Below are the code and all the weights of a small trained network. Each question names an input and a class and asks about switching units off, where a switched-off unit gives its printed mean instead of its output.

import numpy as np


def w(rows, s, z=0):
    codes = np.array(rows[::2]) - 128.0
    scale = np.full(codes.shape[1], s)
    scale[-1] = z or s
    return codes * scale


def norm(h):
    return h / np.sqrt((h * h).mean(-1, keepdims=True) + 1e-5)


def f(y):
    return np.maximum(y, 0)


def log_softmax(a):
    a = a - a.max(-1, keepdims=True)
    return a - np.log(np.exp(a).sum(-1, keepdims=True))


def net(x, mask):
    res = np.array(x, float).reshape(1, 4) / 4 @ E
    u = 0
    for l in range(4):
        y = f(norm(res) @ A[l][:, :-1].T + A[l][:, -1])
        res = res + np.where(mask[u : u + 9], y, B[l][:, -1]) @ B[l][:, :-1]
        u += 9
    return log_softmax(norm(res)[-1] @ U[:, :-1].T + U[:, -1])


A, B = {}, {}
E = w([
[165,64,93,114,144,90,179],'x0',
[137,94,115,208,197,232,152],'x1',
[110,117,110,146,252,56,37],'x2',
[143,46,206,42,135,182,88],'x3',
],0.0039)
A[0] = w([
[101,194,146,107,137,158,94,29],'0.n1',
[159,152,105,155,80,147,151,125],'0.n2',
[16,1,174,168,147,55,244,51],'0.n3',
[88,195,182,162,114,174,92,4],'0.n4',
[143,160,176,97,87,58,124,54],'0.n5',
[175,174,166,93,123,84,147,87],'0.n6',
[150,81,138,105,101,164,101,54],'0.n7',
[155,107,120,192,138,84,66,111],'0.n8',
[194,172,171,150,188,166,152,36],'0.n9',
],0.0056,0.0028)
B[0] = w([
[211,169,95,117,114,151,51,161],'0.n1',
[58,197,136,58,238,140,164,250],'0.n2',
[231,231,69,112,89,203,1,200],'0.n3',
[252,196,62,106,67,178,47,190],'0.n4',
[56,66,31,126,58,96,103,231],'0.n5',
[74,96,69,125,75,106,114,199],'0.n6',
[66,155,118,41,147,150,128,189],'0.n7',
[84,200,134,49,186,164,180,234],'0.n8',
[16,90,55,87,80,124,114,169],'0.n9',
],0.0058,0.0021)
A[1] = w([
[137,174,120,77,164,167,156,140],'1.n1',
[132,158,156,232,101,77,173,69],'1.n2',
[137,165,130,221,115,90,145,77],'1.n3',
[254,59,61,101,141,79,211,51],'1.n4',
[138,125,142,148,120,107,127,64],'1.n5',
[131,50,124,254,133,189,145,4],'1.n6',
[148,125,152,153,76,135,207,46],'1.n7',
[164,122,121,141,63,149,180,78],'1.n8',
[161,123,147,143,78,149,200,29],'1.n9',
],0.0076,0.0021)
B[1] = w([
[90,98,51,95,94,124,142,253],'1.n1',
[177,143,33,114,119,122,209,157],'1.n2',
[201,167,90,113,123,133,214,172],'1.n3',
[179,236,149,154,73,159,21,187],'1.n4',
[147,111,123,117,141,118,116,128],'1.n5',
[39,3,54,188,52,99,77,166],'1.n6',
[54,160,155,64,142,170,119,162],'1.n7',
[62,175,150,77,164,154,99,184],'1.n8',
[47,186,185,111,148,182,145,164],'1.n9',
],0.0066,0.0039)
A[2] = w([
[177,28,220,90,102,189,78,3],'2.n1',
[94,108,123,123,116,129,169,125],'2.n2',
[141,122,155,158,236,51,132,6],'2.n3',
[188,176,147,160,130,97,142,89],'2.n4',
[67,101,36,111,106,166,120,149],'2.n5',
[121,80,100,240,136,250,127,91],'2.n6',
[123,62,247,104,148,141,122,11],'2.n7',
[236,237,185,189,96,187,25,30],'2.n8',
[178,123,120,161,254,81,54,52],'2.n9',
],0.0072,0.00075)
B[2] = w([
[135,230,15,192,169,79,188,173],'2.n1',
[128,129,137,116,179,128,63,153],'2.n2',
[99,161,199,72,130,171,147,148],'2.n3',
[93,93,67,147,162,165,112,139],'2.n4',
[159,49,177,171,196,152,102,255],'2.n5',
[67,113,75,104,79,57,66,182],'2.n6',
[191,134,86,167,156,122,221,144],'2.n7',
[255,141,112,95,43,204,37,174],'2.n8',
[66,150,160,98,50,234,188,170],'2.n9',
],0.0086,0.0072)
A[3] = w([
[125,105,157,107,61,12,125,70],'3.n1',
[104,135,177,121,141,164,151,18],'3.n2',
[160,182,98,192,180,96,205,89],'3.n3',
[122,128,118,166,138,165,127,247],'3.n4',
[123,148,206,126,129,160,156,55],'3.n5',
[190,76,172,182,122,131,130,111],'3.n6',
[137,99,141,120,127,156,124,212],'3.n7',
[84,141,201,112,142,167,149,73],'3.n8',
[184,107,198,161,189,130,115,144],'3.n9',
],0.011,0.0012)
B[3] = w([
[27,1,86,190,142,117,41,187],'3.n1',
[80,182,159,93,117,127,147,205],'3.n2',
[219,83,80,101,210,124,213,248],'3.n3',
[169,121,201,49,74,50,122,246],'3.n4',
[37,145,118,114,146,93,134,185],'3.n5',
[142,159,255,144,187,71,146,139],'3.n6',
[103,234,69,224,116,33,166,195],'3.n7',
[75,176,190,136,135,147,184,252],'3.n8',
[215,142,224,170,129,108,110,145],'3.n9',
],0.0096,0.0037)
U = w([
[19,199,198,85,135,160,186,162],'0',
[49,2,84,172,135,78,38,158],'1',
[217,185,95,104,50,172,29,151],'2',
[210,93,64,101,218,117,236,158],'3',
[194,118,246,186,161,82,113,118],'4',
[164,62,188,178,120,176,160,2],'5',
[162,50,184,182,106,174,173,11],'6',
],0.0098,0.007)

Each question gives the input, the list of numbers given to net, and the class t.
The units are the neurons (one row each of A and B). Each row of codes is followed by its name. A weight is (code - 128) times the scale printed after its matrix; where a second scale follows, it is the last column's (A, B and U).
mask holds one flag per neuron, layer by layer. A switched-off neuron (its flag False) gives its mean, the last column of its row in B, instead of its output. The means were averaged over made-up inputs and are rounded, as every weight is.
A unit's drop is (log p(t) with every unit on - log p(t) with that unit switched off) / (log p(t) with every unit on - log p(t) with every unit switched off).
The circuit of an input: a set's keep is (log p(t) with only the set's units on - log p(t) with every unit switched off) / (log p(t) with every unit on - log p(t) with every unit switched off). Starting from the 12 units with the biggest drops (on a tie, the unit counted first), units are removed one at a time, each time the one whose removal leaves the highest keep (on an exact tie, the one counted first), for as long as the keep stays at least 0.8.
circuit, biggest first: the units of the circuit, biggest drop first
most important unit: the unit with the biggest drop
top k neurons: the k neurons with the biggest drops, biggest first
top k neurons in layer l: the k neurons of layer l with the biggest drops, biggest first
drop of u: that unit's drop, to one decimal
input [8,-6,4,4], class 2: most important unit => 1.n4
input [-1,1,-1,4], class 3: top 2 neurons => (2.n1; 0.n2)
input [2,6,5,7], class 3: circuit, biggest first => (2.n7; 2.n1)
input [-2,3,0,4], class 3: circuit, biggest first => (2.n1; 0.n8; 1.n8)
input [8,8,2,6], class 1: top 2 neurons => (1.n6; 2.n6)
input [-4,3,-3,-5], class 3: top 2 neurons in layer 0 => (0.n3; 0.n2)
input [4,-5,8,8], class 0: top 2 neurons => (2.n9; 2.n3)
input [5,8,-8,-6], class 0: top 2 neurons => (1.n9; 1.n7)
input [-7,1,7,-8], class 3: circuit, biggest first => (1.n3; 3.n3)
input [-8,2,-2,-8], class 2: top 3 neurons in layer 2 => (2.n8; 2.n1; 2.n7)
input [-8,-7,5,-6], class 2: top 2 neurons => (1.n1; 0.n1)
input [-8,-5,7,0], class 2: circuit, biggest first => (0.n1; 2.n8)
input [-8,-7,1,-1], class 2: top 3 neurons => (0.n4; 0.n1; 2.n8)
input [4,1,4,1], class 0: circuit, biggest first => (2.n9)
input [-2,-7,8,0], class 0: circuit, biggest first => (2.n9; 1.n1)
input [-6,2,-3,6], class 2: top 2 neurons => (0.n4; 2.n8)
input [1,-5,0,-7], class 3: top 2 neurons => (3.n3; 2.n6)
input [4,7,5,-2], class 1: top 3 neurons => (1.n6; 2.n6; 0.n2)
input [-2,-5,-3,6], class 3: top 3 neurons => (2.n1; 2.n7; 1.n1)
input [5,0,-3,4], class 2: circuit, biggest first => (1.n4)
input [-1,-3,-1,-1], class 4: top 2 neurons => (2.n5; 2.n6)
input [1,5,7,7], class 0: top 3 neurons => (2.n9; 2.n3; 0.n8)
input [-3,6,6,6], class 0: top 4 neurons in layer 2 => (2.n9; 2.n3; 2.n8; 2.n6)
input [6,-7,0,-1], class 1: top 2 neurons => (0.n5; 0.n6)
input [6,4,-5,-2], class 2: top 2 neurons => (1.n4; 0.n3)
input [6,8,2,2], class 1: top 2 neurons => (1.n6; 2.n6)
input [-4,2,-1,0], class 2: circuit, biggest first => (0.n4)
input [0,-2,0,4], class 3: top 2 neurons in layer 0 => (0.n2; 0.n8)
input [-5,7,-5,6], class 1: drop of 2.n6 => 1.3
